Below is a small trained network, with its code and all its weights. Each question gives an input and a class and asks what happens when units are switched off, that is, made to give their printed mean instead of their output.

import numpy as np


def w(rows, s, z=0):
    codes = np.array(rows[::2]) - 128.0
    scale = np.full(codes.shape[1], s)
    scale[-1] = z or s
    return codes * scale


def f(y):
    return y / 2 * (1 + np.tanh(0.7978845608 * (y + 0.044715 * y**3)))


def log_softmax(a):
    a = a - a.max(-1, keepdims=True)
    return a - np.log(np.exp(a).sum(-1, keepdims=True))


def net(x, mask):
    res = np.array(x, float).reshape(1, 2) / 4 @ E
    y = f(res @ A[0][:, :-1].T + A[0][:, -1])
    res = res + np.where(mask, y, B[0][:, -1]) @ B[0][:, :-1]
    return log_softmax(res[-1] @ U[:, :-1].T + U[:, -1])


A, B = {}, {}
E = w([
[254,114,23,70,64,196,21,54,216,226,78],'x0',
[25,182,16,179,81,210,125,210,77,225,123],'x1',
],0.0095)
A[0] = w([
[66,131,8,164,173,143,115,204,160,184,151,111],'N1',
[192,85,126,85,92,157,72,77,219,201,155,79],'N2',
[103,91,112,159,101,99,165,158,78,58,245,87],'N3',
[157,87,249,2,138,69,141,73,184,48,151,132],'N4',
[181,42,27,127,142,205,56,37,96,214,120,182],'N5',
[88,99,97,119,139,117,120,96,112,144,218,248],'N6',
[99,149,109,193,106,218,160,224,85,211,140,155],'N7',
[99,118,152,163,211,43,194,118,65,135,173,82],'N8',
[87,126,157,188,163,77,187,196,41,114,187,144],'N9',
[193,61,213,93,194,57,54,116,169,122,113,126],'N10',
[189,177,97,104,60,145,74,127,184,153,110,106],'N11',
[60,205,146,162,139,78,137,84,81,99,176,125],'N12',
[58,143,26,178,81,69,84,229,87,189,101,91],'N13',
],0.0074,0.014)
B[0] = w([
[138,217,128,101,56,86,182,201,126,92,150,190],'N1',
[88,118,183,196,155,160,165,159,174,232,123,194],'N2',
[180,141,144,189,95,87,204,183,115,194,96,171],'N3',
[117,185,69,78,102,117,150,173,194,92,158,233],'N4',
[75,117,151,159,174,219,158,123,125,120,113,251],'N5',
[35,57,119,43,168,203,42,9,23,27,119,229],'N6',
[152,177,63,80,125,115,129,152,171,72,149,220],'N7',
[177,86,149,182,156,161,213,182,150,207,133,188],'N8',
[107,122,145,175,183,190,154,104,116,172,68,233],'N9',
[169,200,101,79,69,127,143,162,169,91,184,198],'N10',
[112,149,137,193,144,91,221,130,98,164,84,187],'N11',
[77,127,124,152,117,176,179,126,146,164,131,183],'N12',
[191,171,110,108,82,59,167,172,173,149,239,193],'N13',
],0.011,0.016)
U = w([
[143,171,104,90,69,110,149,188,168,88,206,98],'0',
[103,114,166,247,168,149,162,152,129,189,76,104],'1',
[70,88,121,63,167,160,90,6,75,24,104,246],'2',
[142,110,164,150,85,105,111,115,95,111,116,102],'3',
[182,117,163,144,123,107,110,126,81,125,120,102],'4',
[157,109,134,173,136,92,100,139,107,111,112,98],'5',
[124,95,153,145,114,75,104,135,113,120,99,102],'6',
],0.016,0.011)

Each question gives the input, the list of numbers given to net, and the class t.
The units are the neurons (one row each of A and B). Each row of codes is followed by its name. A weight is (code - 128) times the scale printed after its matrix; where a second scale follows, it is the last column's (A, B and U).
mask holds one flag per neuron, in row order. A switched-off neuron (its flag False) gives its mean, the last column of its row in B, instead of its output. The means were averaged over made-up inputs and are rounded, as every weight is.
A unit's drop is (log p(t) with every unit on - log p(t) with that unit switched off) / (log p(t) with every unit on - log p(t) with every unit switched off).
unit that matters most: the unit with the biggest drop
k most important neurons: the k neurons with the biggest drops, biggest first
drop of u: that unit's drop, to one decimal
input [4,0], class 1: unit that matters most -> N2
input [3,1], class 2: 3 most important neurons -> (N8 N3 N9)
input [-6,-5], class 1: 3 most important neurons -> (N9 N8 N7)
input [-8,8], class 0: 2 most important neurons -> (N7 N13)
input [3,0], class 2: 3 most important neurons -> (N8 N3 N9)
input [4,-3], class 1: 4 most important neurons -> (N2 N6 N7 N13)
input [-4,-2], class 1: 2 most important neurons -> (N8 N7)
input [-7,8], class 0: 3 most important neurons -> (N7 N13 N1)
input [3,3], class 2: 2 most important neurons -> (N4 N10)
input [-5,6], class 0: 2 most important neurons -> (N7 N13)
input [-3,-1], class 2: 2 most important neurons -> (N2 N11)
input [4,2], class 1: drop of N11 -> 0.3
input [5,-3], class 1: drop of N2 -> 0.6
input [3,-2], class 2: unit that matters most -> N8
input [6,-4], class 1: drop of N2 -> 0.5
